How the items are linked:
~: q652->q91, q69->q623, q465->q885, q430->q156, q489->q940, q310->q405, q156->q198, q608->q510, q325->q840, q439->q430, q623->q322, q940->q705, q91->q121, q425->q557, q553->q127, q322->q608, q198->q954, q705->q310, q840->q69, q954->q217, q127->q542, q999->q439, q643->q754, q405->q109, q410->q325, q542->q328, q81->q643, q885->q489, q644->q241, q243->q553, q510->q652, q715->q137, q241->q465, q557->q715, q109->q81, q137->q410, q328->q425, q754->q999, q217->q644, q121->q243
^: q652->q885, q69->q405, q465->q91, q430->q425, q489->q510, q310->q623, q156->q328, q608->q940, q325->q81, q439->q557, q623->q310, q940->q608, q91->q465, q425->q430, q553->q217, q322->q705, q198->q542, q705->q322, q840->q109, q954->q127, q127->q954, q999->q715, q643->q410, q405->q69, q410->q643, q542->q198, q81->q325, q885->q652, q644->q243, q243->q644, q510->q489, q715->q999, q241->q121, q557->q439, q109->q840, q137->q754, q328->q156, q754->q137, q217->q553, q121->q241

The rows follow the links: the fewer symbols apart two items are, the more alike their rows tend to be.

Each row is also shifted at random along 4 hidden directions that mean nothing.

Some items, each with a row of numbers:
q940: -7	-19	7	-12	1	-8	2	0	13	11	-1	-8	0	-21	-14	-15	17	-9	14	10	7	9	8	17	1	-14	10	-7	-17	16	2	8	-12	12	19	25	13	-3	-5	-1	16
q137: -6	-19	1	11	-5	3	7	6	-6	4	8	-14	-26	-12	-10	20	-12	-17	-23	4	13	8	-16	-8	-7	6	-9	-1	3	3	19	20	-9	21	21	22	2	7	1	6	-9
q510: 11	4	22	22	21	2	-8	10	33	-10	-14	-21	0	3	22	-12	-6	-14	23	33	17	1	-89	10	18	-9	-47	3	-27	49	19	22	42	57	-21	-13	12	11	-58	11	-9
q439: -10	1	-2	-11	8	-20	-24	-4	-20	12	-2	12	2	-21	7	3	-50	-3	-10	-5	25	14	5	5	-21	14	1	14	13	3	9	2	-29	21	7	18	-11	-24	9	37	1
q553: 15	3	-11	-1	-8	-3	-14	-8	-15	-12	0	3	4	16	0	5	-21	15	3	-11	-14	-8	13	-14	-21	3	20	-14	1	-24	-12	-5	6	-30	-9	-16	-14	13	15	1	1
q542: -3	15	-15	-8	6	1	-12	26	-15	-13	-17	41	21	4	15	-10	5	21	14	-14	-31	-1	22	-14	-22	11	3	6	31	-22	-12	-11	-7	-12	-22	-8	-17	-14	-7	14	2
q322: 3	6	-2	2	9	-21	-3	5	27	-17	-13	23	4	-3	0	-12	-1	13	14	-3	-17	5	-15	9	17	31	-27	17	4	21	7	9	-5	19	-19	-19	2	-28	-34	3	17
q198: -10	-14	6	6	-1	14	2	-12	-17	-3	11	-1	-28	-1	4	17	24	-17	-21	-8	-3	13	16	-12	-12	2	6	-15	4	-11	7	-1	-1	3	19	14	-19	17	12	10	4
q325: 20	-15	7	14	-7	18	18	9	17	-21	1	-17	-26	10	-7	16	13	-13	-13	-5	-16	-7	-14	-22	0	19	-30	-7	-12	0	3	10	22	5	4	0	-8	18	-25	-14	3
q69: 8	0	-1	-19	-17	5	13	12	16	4	-11	17	25	-4	-24	-4	4	20	15	-12	-15	-24	5	-4	13	-22	10	2	3	-27	-11	-4	0	-34	-3	-16	0	2	-1	-37	-6
q885: 0	7	13	-20	-4	-5	12	-6	19	24	2	-5	15	-23	-13	4	-22	-6	-8	-1	32	-3	-1	17	27	0	-10	25	-9	15	-1	2	-14	11	0	-3	18	-22	-11	-12	-4
q109: 13	3	-15	15	-5	-3	-3	-42	-10	-14	19	-19	-18	30	3	10	0	7	-11	-9	-6	2	31	11	7	18	16	-5	-10	10	-6	-5	-3	-31	-3	-22	4	3	22	-6	26
q310: 1	-24	-9	8	-8	-22	-22	-4	-5	-13	-14	0	-11	-2	-26	-12	-31	26	17	-6	-8	0	-28	9	-13	-17	26	-26	5	-2	27	36	-24	-6	30	6	-18	7	3	0	9
q489: -8	-8	2	-22	-1	-7	12	13	7	21	-3	-4	16	-24	-12	-20	33	-9	18	7	5	13	27	15	7	-12	5	10	-12	12	-17	-7	-18	4	12	22	22	-16	2	-2	16
q715: -29	-9	-9	-10	-6	12	16	40	-21	17	1	10	2	-21	-8	-9	57	-19	-1	5	-15	21	47	-2	-16	-12	13	-4	21	-16	-10	-10	-23	4	21	47	16	-2	15	10	5
q999: 1	18	2	-6	15	-12	-25	15	-6	-1	-15	8	22	-5	19	0	-47	7	9	9	16	-5	-45	-3	-14	1	-20	17	11	5	7	2	10	30	-23	-10	-1	-15	-24	24	-20
q608: -7	4	-8	5	12	-29	-10	6	9	-8	-19	15	5	-12	-6	-16	-10	19	18	-5	-13	13	-11	21	12	14	0	15	12	21	17	19	-29	16	0	-1	2	-37	-19	18	17
q643: 9	28	-2	-5	4	7	5	-26	0	14	16	-14	15	19	24	6	-9	0	-6	8	18	-10	15	5	15	-5	5	9	-15	8	-16	-32	19	-20	-27	-26	16	-2	18	-8	-5
q954: -5	-6	-3	-3	-21	24	14	7	-7	8	7	8	0	1	-9	8	16	7	-8	-8	-11	-14	1	-17	-8	-36	23	-17	11	-34	3	4	7	-23	18	4	-12	31	22	-25	-23

Complete each set of four: the symbols that take the first to the second take the third to the fourth.
Answers are names.
7	-8	-7	5	-4	-11	-14	-25	-16	2	13	-28	-16	9	-9	4	-28	8	-6	4	16	2	3	8	-12	-7	26	-22	-14	1	4	11	-5	-19	14	8	1	17	28	3	7
: -27	8	6	-17	2	-1	-4	-12	-10	35	14	5	8	-24	0	12	-27	-2	-25	0	42	1	-12	16	1	-23	14	20	20	-3	13	-6	-21	8	20	13	5	-8	30	8	-21
:: -23	19	-4	-6	8	-9	-10	16	-9	8	-11	27	5	-12	18	0	-6	6	-1	-5	-4	8	-11	2	-6	7	-12	20	25	3	10	-1	-15	22	-3	7	-9	-22	-5	26	-11
: q69

13	-4	6	8	-13	-9	-7	-47	4	4	18	-22	-9	19	-5	11	-38	16	-8	-1	27	-8	-23	15	15	-24	33	-14	-26	5	18	11	12	-25	19	-19	0	28	29	-20	-7
: 7	9	11	-22	-16	4	13	-19	26	15	2	7	26	-11	-10	-1	-9	13	11	-6	22	-25	-16	5	32	-33	5	10	-11	-7	-9	-13	14	-22	-9	-33	8	8	5	-45	-15
:: -12	-14	9	-19	-3	6	-9	-5	-20	25	7	3	1	-24	-6	7	-20	-2	-15	3	29	-5	-14	-4	-15	-37	23	-8	5	-19	13	-2	-1	-4	30	22	-17	27	30	4	-21
: q425

-6	-22	4	-4	-3	-21	-12	3	9	4	-10	-5	4	-22	-25	-11	-14	6	13	0	7	4	-12	13	0	-16	14	-6	-5	16	14	22	-21	13	17	16	2	-6	-1	4	7
: 9	-25	8	16	6	-14	-13	-4	10	-24	-10	-10	-24	-8	-6	-7	5	-7	11	10	-10	19	-25	4	-6	13	-12	-15	-11	26	19	31	2	26	15	6	-14	4	-28	15	21
:: 9	15	5	9	-4	10	11	-8	23	-9	1	5	-1	7	1	22	-17	-6	-14	-14	2	-13	-15	-4	30	31	-36	24	5	7	3	0	6	7	-23	-28	8	-14	-24	-15	-7
: q465

22	-11	4	11	-10	3	13	-10	17	-24	2	-6	-22	4	-21	18	-11	1	-11	-14	-11	-12	-7	-14	12	25	-20	-3	-3	-3	5	13	8	-5	-6	-18	-13	0	-15	-21	7
: -14	21	-11	-13	7	-10	-3	-4	-17	8	4	29	5	-3	25	-9	18	-3	-7	-14	-10	9	49	4	-5	21	5	17	18	-6	-13	-26	-22	-2	-10	3	0	-30	16	24	11
:: 4	11	-11	-11	-3	0	-8	-13	-17	0	6	12	6	17	13	-1	3	10	-1	-11	-10	-6	45	-11	-16	11	18	-3	6	-23	-25	-23	0	-31	-15	-15	-11	-4	20	4	9
: q608

-9	14	-1	-19	10	-3	-12	21	-9	15	-9	8	28	-8	17	-13	-6	-4	11	11	5	-5	0	0	-12	-12	-4	8	8	-3	-13	-15	1	12	-21	9	9	-16	-2	15	-16
: -6	24	-15	-18	-5	-23	-25	9	-21	20	-16	21	38	-8	3	-9	-72	40	11	-10	13	-19	-20	10	-8	-23	31	16	23	-16	3	0	-19	-12	-10	-6	4	-19	27	7	-24
:: 1	-13	-2	14	3	-11	-14	-3	-17	-1	6	-27	-9	7	-10	-12	-9	-2	8	10	8	9	1	11	-10	-9	20	-17	-9	13	9	17	-5	0	11	16	6	12	11	13	9
: q652

7	10	-2	2	4	-2	17	8	19	-10	-7	6	0	-3	-2	3	8	-4	0	-5	-14	3	5	3	22	38	-38	24	8	13	-2	-4	-9	18	-17	-8	11	-34	-41	-2	9
: -13	-3	3	-13	5	-1	-13	6	-12	21	-2	4	6	-23	9	1	-11	-8	-3	7	23	5	-5	-3	-22	-25	8	-2	0	-7	6	-5	-3	17	17	26	-3	6	15	20	-14
:: 16	-5	-6	13	-6	8	-9	-24	-18	-15	12	-28	-15	22	7	5	-1	-4	-9	4	-2	5	25	-8	-22	9	10	-22	-18	-2	-11	-3	10	-15	-5	-3	-4	17	19	9	19
: q623

-18	-9	4	-16	7	5	-8	19	-16	13	-4	4	8	-17	11	-3	15	-17	6	9	8	11	7	-6	-25	-19	5	-8	6	-11	-2	-10	5	16	9	29	-6	5	6	18	-11
: 8	10	-6	17	-6	2	13	6	11	-25	-4	20	-14	11	-6	18	-18	9	-14	-20	-23	-10	-16	-17	13	27	-24	13	28	-12	13	12	-4	0	-7	-22	-10	-8	-24	-14	-11
:: 3	6	4	4	-15	28	33	-22	8	3	26	-8	-21	16	8	25	34	-15	-26	-7	5	-4	25	-8	19	-1	2	1	-9	-14	-14	-23	14	-26	-1	-9	5	23	21	-30	-5
: q489

0	-29	0	3	5	-14	-5	0	-4	-8	-3	-8	-13	-6	-14	-15	28	-2	17	8	-16	17	18	9	-9	-1	14	-18	-11	13	5	15	-18	6	28	24	2	0	-6	8	32
: 15	21	0	5	2	16	-4	7	6	-12	-7	-7	22	32	16	-6	-3	15	25	16	-11	-23	-36	-6	8	-22	0	-6	-10	-9	-11	-9	40	-17	-31	-32	3	23	-4	-17	-18
:: -9	-4	-2	0	3	-7	-7	-9	-2	22	2	-22	2	-1	-1	-14	-1	-1	6	17	25	9	2	27	6	-27	21	-5	-14	18	3	3	-6	6	12	20	17	3	19	7	5
: q553

